Here is a tiny trained network, its code and every weight. The questions are about switching its units off for an input and a class, where a switched-off unit gives its printed mean instead of its output.

import numpy as np


def w(rows, s, z=0):
    codes = np.array(rows[::2]) - 128.0
    scale = np.full(codes.shape[1], s)
    scale[-1] = z or s
    return codes * scale


def f(y):
    return np.maximum(y, 0)


def log_softmax(a):
    a = a - a.max(-1, keepdims=True)
    return a - np.log(np.exp(a).sum(-1, keepdims=True))


def net(x, mask):
    res = np.array(x, float).reshape(1, 5) / 4 @ E
    y = f(res @ A[0][:, :-1].T + A[0][:, -1])
    res = res + np.where(mask, y, B[0][:, -1]) @ B[0][:, :-1]
    return log_softmax(res[-1] @ U[:, :-1].T + U[:, -1])


A, B = {}, {}
E = w([
[24,98,105,156,139],'x0',
[131,128,114,132,121],'x1',
[81,181,79,44,147],'x2',
[105,160,178,115,7],'x3',
[127,131,130,129,130],'x4',
],0.02)
A[0] = w([
[4,66,108,171,122,144],'neuron 1',
[179,58,121,209,194,217],'neuron 2',
[77,196,132,37,83,56],'neuron 3',
[129,106,122,164,64,138],'neuron 4',
[124,80,130,190,163,112],'neuron 5',
[111,158,119,71,175,153],'neuron 6',
[121,131,200,189,34,138],'neuron 7',
[128,132,54,37,190,135],'neuron 8',
[171,156,157,134,101,145],'neuron 9',
[125,133,71,48,202,127],'neuron 10',
[73,187,102,19,37,63],'neuron 11',
[234,155,131,77,123,255],'neuron 12',
[182,102,88,45,138,185],'neuron 13',
[26,96,117,171,130,130],'neuron 14',
],0.013,0.0094)
B[0] = w([
[19,94,66,108,138,226],'neuron 1',
[184,81,77,11,219,251],'neuron 2',
[146,99,91,58,232,212],'neuron 3',
[105,81,176,113,105,178],'neuron 4',
[106,108,96,109,147,184],'neuron 5',
[149,189,107,164,131,193],'neuron 6',
[93,82,195,125,43,233],'neuron 7',
[102,189,128,208,119,228],'neuron 8',
[167,131,144,122,87,181],'neuron 9',
[94,230,138,212,88,221],'neuron 10',
[163,101,116,69,206,240],'neuron 11',
[237,111,217,158,164,251],'neuron 12',
[152,146,162,165,145,201],'neuron 13',
[19,116,96,119,97,204],'neuron 14',
],0.012,0.022)
U = w([
[254,105,121,40,219,197],'0',
[113,97,32,9,198,225],'1',
[205,96,203,108,21,47],'2',
[71,69,137,105,19,175],'3',
[198,186,157,216,141,35],'4',
[67,188,46,178,102,3],'5',
],0.0099,0.0031)

Each question gives the input, the list of numbers given to net, and the class t.
The units are the neurons (one row each of A and B). Each row of codes is followed by its name. A weight is (code - 128) times the scale printed after its matrix; where a second scale follows, it is the last column's (A, B and U).
mask holds one flag per neuron, in row order. A switched-off neuron (its flag False) gives its mean, the last column of its row in B, instead of its output. The means were averaged over made-up inputs and are rounded, as every weight is.
A unit's drop is (log p(t) with every unit on - log p(t) with that unit switched off) / (log p(t) with every unit on - log p(t) with every unit switched off).
The circuit of an input: a set's keep is (log p(t) with only the set's units on - log p(t) with every unit switched off) / (log p(t) with every unit on - log p(t) with every unit switched off). Starting from the 12 units with the biggest drops (on a tie, the unit counted first), units are removed one at a time, each time the one whose removal leaves the highest keep (on an exact tie, the one counted first), for as long as the keep stays at least 0.8.
circuit, biggest first: the units of the circuit, biggest drop first
k most important neurons: the k neurons with the biggest drops, biggest first
drop of u: that unit's drop, to one decimal
input [8,-2,-6,1,-4], class 3: circuit, biggest first -> neuron 7
input [0,-5,7,0,-8], class 4: circuit, biggest first -> neuron 2; neuron 1
input [4,1,-5,0,-6], class 1: 2 most important neurons -> neuron 2; neuron 10
input [0,-4,7,3,2], class 0: 2 most important neurons -> neuron 1; neuron 14
input [0,3,1,-6,-8], class 4: 4 most important neurons -> neuron 10; neuron 8; neuron 11; neuron 3
input [8,8,7,0,-3], class 5: 2 most important neurons -> neuron 2; neuron 10
input [-3,-1,-1,6,-5], class 2: 2 most important neurons -> neuron 7; neuron 2
input [3,-4,-6,0,-8], class 1: 2 most important neurons -> neuron 2; neuron 10
input [5,-5,-7,0,5], class 1: 2 most important neurons -> neuron 2; neuron 10
input [-2,3,-5,1,-7], class 2: drop of neuron 11 -> 0.4
input [5,3,2,-7,-2], class 5: drop of neuron 10 -> 0.2
input [4,-8,-7,4,-1], class 3: drop of neuron 4 -> 0.0
